Below are the code and all the weights of a small trained network. Each question names an input and a target symbol and asks about switching units off, where a switched-off unit gives its printed mean instead of its output.

import numpy as np


def w(rows, s, z=0):
    codes = np.array(rows[::2]) - 128.0
    scale = np.full(codes.shape[1], s)
    scale[-1] = z or s
    return codes * scale


def f(y):
    return np.maximum(y, 0)


def softmax(a):
    e = np.exp(a - a.max(-1, keepdims=True))
    return e / e.sum(-1, keepdims=True)


def log_softmax(a):
    a = a - a.max(-1, keepdims=True)
    return a - np.log(np.exp(a).sum(-1, keepdims=True))


def net(x, mask):
    ids = ['ΛΠΨαβδεηθμστω'.index(c) for c in x.split()]
    T = len(ids)
    res = E[ids] + P[:T]
    u = 0
    for l in range(3):
        r = res
        for j in range(2):
            rows = slice(2 * j, 2 * j + 2)
            q, k, v = (r @ M[l][rows].T for M in (Q, K, V))
            z = softmax(np.where(np.tri(T) > 0, q @ k.T / 2**0.5, -1e9)) @ v
            o = O[l][rows]
            res = res + np.where(mask[u + j], z, o[:, -1]) @ o[:, :-1]
        u += 2
        y = f(res @ A[l][:, :-1].T + A[l][:, -1])
        res = res + np.where(mask[u : u + 4], y, B[l][:, -1]) @ B[l][:, :-1]
        u += 4
    return log_softmax(res[-1] @ U[:, :-1].T + U[:, -1])


Q, K, V, O, A, B = {}, {}, {}, {}, {}, {}
E = w([
[134,94,59,37,147,123,189,86,74,123],'Λ',
[153,135,125,58,179,139,221,74,88,52],'Π',
[188,137,155,101,67,147,161,140,204,132],'Ψ',
[134,105,132,191,106,101,146,169,69,158],'α',
[95,144,178,226,149,123,156,90,105,104],'β',
[184,124,160,96,74,167,125,66,187,160],'δ',
[94,150,142,188,131,111,166,164,171,88],'ε',
[114,96,72,76,170,116,221,111,72,102],'η',
[179,127,125,187,163,171,71,204,206,134],'θ',
[153,89,86,136,100,89,111,172,126,190],'μ',
[226,90,102,68,71,123,116,145,165,184],'σ',
[132,149,105,80,137,120,94,97,254,116],'τ',
[180,145,190,139,55,177,181,114,165,119],'ω',
],0.019)
P = w([
[27,114,116,63,19,184,110,165,132,146],'0',
[156,146,64,141,118,124,144,131,132,140],'1',
[142,173,96,125,143,154,171,147,109,174],'2',
[83,158,145,92,164,136,142,154,118,168],'3',
[104,65,170,102,124,106,96,151,162,89],'4',
[133,59,54,159,65,136,101,111,151,44],'5',
[228,191,3,179,103,152,181,128,93,127],'6',
[181,212,101,107,182,117,157,128,153,192],'7',
[116,118,205,61,195,123,144,170,117,179],'8',
[125,52,120,94,127,96,85,132,150,54],'9',
[125,79,84,187,118,143,133,93,166,80],'10',
[164,142,17,166,155,168,133,63,126,160],'11',
],0.015)
Q[0] = w([
[165,173,131,173,151,177,61,160,136,135],'L0H0',
[143,164,59,137,126,125,151,77,103,118],'L0H0',
[138,223,96,128,166,151,169,134,127,201],'L0H1',
[73,138,254,77,95,33,104,145,137,167],'L0H1',
],0.014)
K[0] = w([
[177,120,161,119,197,157,83,179,178,97],'L0H0',
[91,150,197,84,157,104,148,140,109,208],'L0H0',
[78,10,242,71,153,134,84,168,124,100],'L0H1',
[137,60,46,179,22,127,98,89,130,16],'L0H1',
],0.012)
V[0] = w([
[173,103,127,162,243,168,49,61,108,76],'L0H0',
[158,121,204,152,129,129,217,75,85,161],'L0H0',
[184,28,2,82,149,84,30,60,58,214],'L0H1',
[67,181,96,240,129,50,129,236,25,119],'L0H1',
],0.0063)
O[0] = w([
[173,112,156,174,156,72,140,87,96,120,30],'L0H0',
[118,123,159,125,77,69,166,193,149,101,2],'L0H0',
[74,152,6,156,110,86,48,81,119,149,117],'L0H1',
[97,71,136,184,145,144,173,107,144,167,45],'L0H1',
],0.013,0.0042)
A[0] = w([
[134,63,59,2,205,124,167,67,116,95,237],'L0N0',
[99,148,173,88,61,117,130,47,97,66,65],'L0N1',
[215,156,143,187,100,134,129,91,208,179,177],'L0N2',
[162,156,75,254,131,121,120,168,216,232,254],'L0N3',
],0.005,0.0052)
B[0] = w([
[60,131,193,203,131,185,240,134,120,58,198],'L0N0',
[113,104,239,72,40,111,83,153,3,169,137],'L0N1',
[138,91,206,130,116,64,170,88,58,208,200],'L0N2',
[94,206,174,166,113,145,111,10,204,175,248],'L0N3',
],0.0071,0.012)
Q[1] = w([
[196,189,192,160,255,209,7,158,145,205],'L1H0',
[18,206,136,21,171,98,200,132,71,205],'L1H0',
[98,90,151,138,134,116,19,116,119,156],'L1H1',
[174,82,189,228,159,194,68,194,209,199],'L1H1',
],0.0059)
K[1] = w([
[151,92,149,133,178,109,76,114,159,90],'L1H0',
[55,9,135,109,56,148,83,139,109,101],'L1H0',
[138,117,103,150,132,104,131,107,115,112],'L1H1',
[191,132,136,165,190,59,140,119,105,148],'L1H1',
],0.012)
V[1] = w([
[101,254,151,124,202,134,199,69,223,30],'L1H0',
[196,115,107,139,199,195,47,172,227,188],'L1H0',
[155,154,151,166,126,44,111,144,62,183],'L1H1',
[103,87,59,87,137,122,111,108,160,71],'L1H1',
],0.0071)
O[1] = w([
[102,101,151,46,170,115,66,193,58,254,220],'L1H0',
[165,55,102,103,174,198,79,78,129,106,255],'L1H0',
[154,86,161,145,99,179,170,64,172,72,43],'L1H1',
[145,137,74,198,115,91,143,128,63,145,22],'L1H1',
],0.0094,0.009)
A[1] = w([
[142,92,133,80,142,127,201,173,108,66,151],'L1N0',
[106,182,179,119,84,162,2,112,129,165,163],'L1N1',
[110,68,55,43,125,150,163,109,149,24,79],'L1N2',
[93,30,92,104,180,129,228,154,109,111,4],'L1N3',
],0.0066,0.0042)
B[1] = w([
[36,174,146,143,7,154,169,104,201,166,156],'L1N0',
[230,203,94,173,59,171,132,26,53,103,251],'L1N1',
[225,89,68,254,192,205,119,110,119,199,148],'L1N2',
[158,215,150,25,161,88,104,137,10,84,149],'L1N3',
],0.0066,0.019)
Q[2] = w([
[129,143,85,90,152,206,129,120,55,126],'L2H0',
[172,136,200,207,130,143,20,168,160,181],'L2H0',
[184,173,189,157,189,68,128,105,165,139],'L2H1',
[74,148,58,72,192,158,254,109,94,148],'L2H1',
],0.0071)
K[2] = w([
[142,177,91,83,153,150,130,100,135,172],'L2H0',
[168,49,166,168,150,8,111,122,146,107],'L2H0',
[50,88,183,122,123,95,53,67,90,59],'L2H1',
[33,144,119,192,122,254,36,249,144,115],'L2H1',
],0.0051)
V[2] = w([
[173,126,62,113,247,34,248,180,195,221],'L2H0',
[185,143,82,119,191,145,91,103,135,104],'L2H0',
[144,117,180,104,38,147,163,2,23,143],'L2H1',
[222,111,91,79,71,101,130,134,214,198],'L2H1',
],0.0062)
O[2] = w([
[102,206,153,171,84,191,121,146,25,92,3],'L2H0',
[93,214,61,114,51,177,212,206,47,130,186],'L2H0',
[201,170,115,175,180,106,141,201,219,177,250],'L2H1',
[95,200,131,13,136,173,198,115,211,1,160],'L2H1',
],0.007,0.027)
A[2] = w([
[238,235,18,122,59,77,99,127,42,1,31],'L2N0',
[82,213,18,153,13,102,126,109,115,103,136],'L2N1',
[50,137,195,110,125,162,181,145,45,118,98],'L2N2',
[170,167,21,228,93,134,82,46,151,46,1],'L2N3',
],0.006,0.0051)
B[2] = w([
[66,34,113,94,204,84,106,121,155,110,250],'L2N0',
[141,127,187,146,65,93,168,76,78,59,245],'L2N1',
[120,147,112,119,132,102,96,8,95,138,144],'L2N2',
[128,150,214,143,134,165,200,188,75,145,227],'L2N3',
],0.011,0.015)
U = w([
[157,133,120,123,137,88,110,29,103,129,149],'Λ',
[186,178,109,131,127,93,95,215,125,137,181],'Π',
[104,245,83,42,66,176,131,176,142,55,183],'Ψ',
[42,67,57,186,100,120,175,51,254,169,119],'α',
[134,40,216,143,168,105,134,187,161,154,29],'β',
[187,76,118,98,190,43,75,129,208,30,28],'δ',
[43,84,214,53,143,220,142,130,103,151,106],'ε',
[189,220,17,186,33,79,71,78,171,117,253],'η',
[196,85,78,106,224,222,160,88,109,108,143],'θ',
[123,197,110,151,44,221,162,58,128,45,178],'μ',
[135,111,123,87,181,140,160,39,125,19,77],'σ',
[124,125,63,32,193,135,66,53,84,126,82],'τ',
[105,162,178,94,126,167,142,222,199,53,110],'ω',
],0.0047,0.0054)

Each question gives the input, a string of symbols that net reads in full, and the target symbol t.
The units are the heads (2 rows each of Q, K, V and O) and the neurons (one row each of A and B). Each row of codes is followed by its name. A weight is (code - 128) times the scale printed after its matrix; where a second scale follows, it is the last column's (O, A, B and U).
mask holds one flag per unit, layer by layer, with each layer's heads first. A switched-off unit (its flag False) gives its mean, the last column of its rows in O or B, instead of its output. The means were averaged over made-up inputs and are rounded, as every weight is.
A unit's drop is (log p(t) with every unit on - log p(t) with that unit switched off) / (log p(t) with every unit on - log p(t) with every unit switched off).
The circuit of an input: a set's keep is (log p(t) with only the set's units on - log p(t) with every unit switched off) / (log p(t) with every unit on - log p(t) with every unit switched off). Starting from the 12 units with the biggest drops (on a tie, the unit counted first), units are removed one at a time, each time the one whose removal leaves the highest keep (on an exact tie, the one counted first), for as long as the keep stays at least 0.8.
units of the circuit, in order: the units of the circuit, biggest drop first
unit that matters most: the unit with the biggest drop
k most important neurons: the k neurons with the biggest drops, biggest first
top k neurons in layer l: the k neurons of layer l with the biggest drops, biggest first
heads that matter: for each layer, one digit per head in row order, 1 if its drop is at least 0.15 and else 0, layers parted by /
input Ψ Ψ δ δ α, target Ψ: top neuron in layer 2 -> L2N0
input α η ω θ θ ε Π σ τ Λ Ψ τ, target τ: 2 most important neurons -> L0N2, L0N3
input α σ τ θ δ, target σ: top 2 neurons in layer 2 -> L2N0, L2N1
input θ Λ Ψ β, target θ: units of the circuit, in order -> L1H0, L0H0, L2N1
input θ α τ ε τ ε, target τ: heads that matter -> 01 / 10 / 00
input θ α θ θ η α μ, target θ: units of the circuit, in order -> L1H0, L0H0, L0H1
input η α θ α ω δ α θ η θ Ψ, target θ: units of the circuit, in order -> L1H0, L0N0
input α α τ θ δ ε θ α α Π, target μ: units of the circuit, in order -> L1H0, L0N0
input μ Ψ β σ, target μ: units of the circuit, in order -> L1H0, L2N3, L0H1
input σ θ δ τ β σ δ μ μ α θ ω, target μ: heads that matter -> 01 / 00 / 00
input τ μ α θ α θ δ σ θ α, target δ: heads that matter -> 01 / 00 / 00
input ω μ ω α, target ω: heads that matter -> 01 / 00 / 10
input α ε Ψ α θ α θ σ θ, target θ: units of the circuit, in order -> L1H0, L0H0
input ε δ θ α θ τ β α μ ε, target β: unit that matters most -> L0H1
input η θ μ ε Ψ ω η σ η α ε, target σ: 3 most important neurons -> L2N0, L2N1, L1N1
input σ θ Π, target σ: units of the circuit, in order -> L1H0, L2N0, L2H1
input θ α ω θ σ η θ θ Λ, target Ψ: 2 most important neurons -> L1N1, L0N0
input θ α θ η θ θ β β η, target Ψ: 2 most important neurons -> L1N1, L1N3
input θ ω α μ σ θ σ α θ θ σ, target α: heads that matter -> 01 / 00 / 00
input Λ α δ θ Λ α ε α Λ Λ τ, target α: top 2 neurons in layer 2 -> L2N3, L2N1
input β θ θ σ, target β: heads that matter -> 01 / 10 / 10
input σ θ Λ α α β τ θ δ θ α, target θ: unit that matters most -> L1H0
input η σ α θ σ θ τ α σ, target θ: units of the circuit, in order -> L0H0, L1H0
input α δ θ μ μ μ η θ α θ τ β, target α: heads that matter -> 11 / 00 / 00
input θ δ α θ ε, target δ: 2 most important neurons -> L2N0, L0N3
input μ μ α θ μ Λ μ μ θ μ, target μ: 2 most important neurons -> L2N3, L2N1
input η μ θ θ α μ α θ σ θ σ, target θ: heads that matter -> 00 / 11 / 00
